Below is a small trained network, with its code and all its weights. Each question gives an input and a target symbol and asks what happens when units are switched off, that is, made to give their printed mean instead of their output.

import numpy as np


def w(rows, s, z=0):
    codes = np.array(rows[::2]) - 128.0
    scale = np.full(codes.shape[1], s)
    scale[-1] = z or s
    return codes * scale


def norm(h):
    return h / np.sqrt((h * h).mean(-1, keepdims=True) + 1e-5)


def f(y):
    return np.maximum(y, 0)


def softmax(a):
    e = np.exp(a - a.max(-1, keepdims=True))
    return e / e.sum(-1, keepdims=True)


def log_softmax(a):
    a = a - a.max(-1, keepdims=True)
    return a - np.log(np.exp(a).sum(-1, keepdims=True))


def net(x, mask):
    ids = ['γεζηλμπστψω'.index(c) for c in x.split()]
    T = len(ids)
    res = E[ids] + P[:T]
    u = 0
    for l in range(3):
        r = norm(res)
        for j in range(2):
            rows = slice(3 * j, 3 * j + 3)
            q, k, v = (r @ M[l][rows].T for M in (Q, K, V))
            z = softmax(np.where(np.tri(T) > 0, q @ k.T / 3**0.5, -1e9)) @ v
            o = O[l][rows]
            res = res + np.where(mask[u + j], z, o[:, -1]) @ o[:, :-1]
        u += 2
        y = f(norm(res) @ A[l][:, :-1].T + A[l][:, -1])
        res = res + np.where(mask[u : u + 8], y, B[l][:, -1]) @ B[l][:, :-1]
        u += 8
    return log_softmax(norm(res)[-1] @ U[:, :-1].T + U[:, -1])


Q, K, V, O, A, B = {}, {}, {}, {}, {}, {}
E = w([
[72,182,101],'γ',
[64,180,154],'ε',
[84,218,126],'ζ',
[176,121,147],'η',
[102,124,138],'λ',
[173,120,148],'μ',
[102,67,137],'π',
[105,88,152],'σ',
[107,70,121],'τ',
[60,129,1],'ψ',
[114,123,102],'ω',
],0.0052)
P = w([
[121,148,32],'0',
[102,124,195],'1',
[196,130,224],'2',
[81,245,25],'3',
[106,115,151],'4',
[182,154,210],'5',
],0.0013)
Q[0] = w([
[182,102,114],'0.h0',
[177,1,192],'0.h0',
[184,102,133],'0.h0',
[150,124,80],'0.h1',
[117,101,153],'0.h1',
[115,143,103],'0.h1',
],0.0058)
K[0] = w([
[204,106,61],'0.h0',
[208,4,135],'0.h0',
[206,104,68],'0.h0',
[157,181,152],'0.h1',
[125,168,106],'0.h1',
[62,154,78],'0.h1',
],0.0035)
V[0] = w([
[128,124,140],'0.h0',
[24,185,47],'0.h0',
[151,54,164],'0.h0',
[103,57,192],'0.h1',
[70,100,71],'0.h1',
[102,51,249],'0.h1',
],0.0011)
O[0] = w([
[141,120,123,125],'0.h0',
[47,155,254,255],'0.h0',
[239,58,91,83],'0.h0',
[77,197,163,124],'0.h1',
[199,224,179,193],'0.h1',
[97,145,231,110],'0.h1',
],0.00077,0.00079)
A[0] = w([
[182,161,52,125],'0.n0',
[117,181,14,3],'0.n1',
[208,162,134,192],'0.n2',
[58,255,88,123],'0.n3',
[105,209,175,118],'0.n4',
[177,139,139,130],'0.n5',
[104,32,185,60],'0.n6',
[92,247,164,183],'0.n7',
],0.0034,0.0018)
B[0] = w([
[177,221,110,148],'0.n0',
[235,114,200,158],'0.n1',
[3,95,146,145],'0.n2',
[138,51,152,253],'0.n3',
[157,72,103,188],'0.n4',
[78,156,114,135],'0.n5',
[172,196,188,170],'0.n6',
[194,57,179,238],'0.n7',
],0.0035,0.0031)
Q[1] = w([
[171,106,68],'1.h0',
[205,223,80],'1.h0',
[210,233,29],'1.h0',
[192,159,59],'1.h1',
[42,168,169],'1.h1',
[252,187,88],'1.h1',
],0.0033)
K[1] = w([
[115,139,122],'1.h0',
[110,200,157],'1.h0',
[73,255,153],'1.h0',
[169,31,119],'1.h1',
[137,174,107],'1.h1',
[172,66,126],'1.h1',
],0.0055)
V[1] = w([
[155,36,57],'1.h0',
[198,254,178],'1.h0',
[160,226,198],'1.h0',
[167,133,144],'1.h1',
[121,88,55],'1.h1',
[165,191,179],'1.h1',
],0.0026)
O[1] = w([
[255,140,103,174],'1.h0',
[57,207,184,7],'1.h0',
[63,173,125,62],'1.h0',
[189,161,140,127],'1.h1',
[47,202,189,109],'1.h1',
[236,89,140,100],'1.h1',
],0.0016,0.0015)
A[1] = w([
[205,148,171,127],'1.n0',
[62,96,206,62],'1.n1',
[65,139,24,55],'1.n2',
[149,89,53,178],'1.n3',
[83,115,40,101],'1.n4',
[2,132,114,1],'1.n5',
[128,87,79,84],'1.n6',
[78,63,125,137],'1.n7',
],0.0036,0.0028)
B[1] = w([
[82,98,147,206],'1.n0',
[142,151,28,227],'1.n1',
[211,5,217,164],'1.n2',
[160,191,180,227],'1.n3',
[233,63,106,170],'1.n4',
[237,14,202,135],'1.n5',
[106,101,83,152],'1.n6',
[76,226,136,250],'1.n7',
],0.0034,0.0017)
Q[2] = w([
[151,144,62],'2.h0',
[50,241,104],'2.h0',
[98,126,88],'2.h0',
[98,174,91],'2.h1',
[1,153,138],'2.h1',
[149,129,186],'2.h1',
],0.0083)
K[2] = w([
[50,75,193],'2.h0',
[42,236,124],'2.h0',
[111,169,173],'2.h0',
[89,206,124],'2.h1',
[201,231,2],'2.h1',
[96,71,71],'2.h1',
],0.0071)
V[2] = w([
[180,168,156],'2.h0',
[84,99,21],'2.h0',
[57,100,172],'2.h0',
[189,81,103],'2.h1',
[195,2,187],'2.h1',
[160,201,47],'2.h1',
],0.0036)
O[2] = w([
[177,126,132,143],'2.h0',
[86,79,3,54],'2.h0',
[42,149,161,151],'2.h0',
[129,83,124,130],'2.h1',
[81,60,184,250],'2.h1',
[201,151,106,14],'2.h1',
],0.0043,0.0024)
A[2] = w([
[5,61,72,115],'2.n0',
[154,71,167,162],'2.n1',
[56,95,5,107],'2.n2',
[220,125,66,130],'2.n3',
[53,90,190,186],'2.n4',
[127,72,149,164],'2.n5',
[155,164,32,250],'2.n6',
[88,95,210,246],'2.n7',
],0.0031,0.0019)
B[2] = w([
[126,103,64,164],'2.n0',
[171,127,131,185],'2.n1',
[125,237,136,139],'2.n2',
[38,92,255,140],'2.n3',
[135,188,62,229],'2.n4',
[173,152,92,180],'2.n5',
[155,232,50,147],'2.n6',
[152,143,42,254],'2.n7',
],0.0029,0.0043)
U = w([
[239,54,200,145],'γ',
[30,175,86,184],'ε',
[105,188,184,163],'ζ',
[181,209,123,60],'η',
[85,55,172,126],'λ',
[176,204,130,97],'μ',
[59,68,135,93],'π',
[104,196,100,189],'σ',
[155,39,53,98],'τ',
[169,138,33,4],'ψ',
[249,150,175,171],'ω',
],0.012,0.0021)

Each question gives the input, a string of symbols that net reads in full, and the target symbol t.
The units are the heads (3 rows each of Q, K, V and O) and the neurons (one row each of A and B). Each row of codes is followed by its name. A weight is (code - 128) times the scale printed after its matrix; where a second scale follows, it is the last column's (O, A, B and U).
mask holds one flag per unit, layer by layer, with each layer's heads first. A switched-off unit (its flag False) gives its mean, the last column of its rows in O or B, instead of its output. The means were averaged over made-up inputs and are rounded, as every weight is.
A unit's drop is (log p(t) with every unit on - log p(t) with that unit switched off) / (log p(t) with every unit on - log p(t) with every unit switched off).
The circuit of an input: a set's keep is (log p(t) with only the set's units on - log p(t) with every unit switched off) / (log p(t) with every unit on - log p(t) with every unit switched off). Starting from the 12 units with the biggest drops (on a tie, the unit counted first), units are removed one at a time, each time the one whose removal leaves the highest keep (on an exact tie, the one counted first), for as long as the keep stays at least 0.8.
circuit, biggest first: the units of the circuit, biggest drop first
unit that matters most: the unit with the biggest drop
k most important neurons: the k neurons with the biggest drops, biggest first
k most important neurons of layer l: the k neurons of layer l with the biggest drops, biggest first
heads that matter: for each layer, one digit per head in row order, 1 if its drop is at least 0.15 and else 0, layers parted by /
input ω λ η γ λ, target ω: heads that matter	00 / 01 / 11
input π τ ζ π γ, target π: heads that matter	00 / 10 / 01
input τ σ λ ε σ, target τ: heads that matter	10 / 11 / 11
input ω γ ε ω ω ζ, target γ: 2 most important neurons	(0.n7, 0.n3)
input τ ω ψ η λ, target τ: heads that matter	00 / 10 / 10
input μ ω λ ψ ε μ, target τ: heads that matter	00 / 01 / 10
input ε π μ ζ ω, target ε: circuit, biggest first	(0.n7, 1.n7)
input ε ε γ λ μ, target ε: unit that matters most	0.n2
input λ ω γ ε ζ, target λ: circuit, biggest first	(0.n7, 2.h1, 0.n3)
input μ η μ λ, target λ: heads that matter	00 / 01 / 01
input ε τ ω ε η, target ε: 2 most important neurons	(0.n2, 0.n7)
input ω π μ τ γ, target ω: 2 most important neurons	(0.n1, 1.n7)
input ε ψ σ, target τ: heads that matter	00 / 00 / 10
input η λ γ ω, target ω: unit that matters most	0.n0
input λ γ μ η γ, target λ: circuit, biggest first	(0.n7, 0.n3)
input ε λ ε ζ τ, target ε: heads that matter	00 / 10 / 00
input τ ω η ε ζ, target τ: heads that matter	00 / 10 / 10
input η ε ε ω λ ψ, target γ: 3 most important neurons of layer 1	(1.n2, 1.n4, 1.n3)
input ζ ω γ ζ γ, target ζ: circuit, biggest first	(2.h0, 0.n7, 0.n3)
input ψ ε τ τ η, target ψ: 4 most important neurons of layer 0	(0.n2, 0.n7, 0.n3, 0.n5)
input ε ε π μ ψ μ, target τ: 3 most important neurons	(0.n2, 1.n3, 1.n7)
input ε ε λ ε μ σ, target ζ: unit that matters most	0.n6
input ψ ε γ, target τ: heads that matter	00 / 00 / 10
input ω μ τ ε π, target ω: 2 most important neurons	(0.n1, 0.n3)
input σ ψ π, target τ: 2 most important neurons	(0.n7, 0.n3)
input ψ λ ζ ψ σ, target ψ: 3 most important neurons	(1.n2, 0.n7, 1.n4)
input ω ε σ τ ε, target ω: 3 most important neurons	(0.n7, 0.n1, 0.n0)
input λ τ μ λ η, target λ: most important neuron	(0.n2)
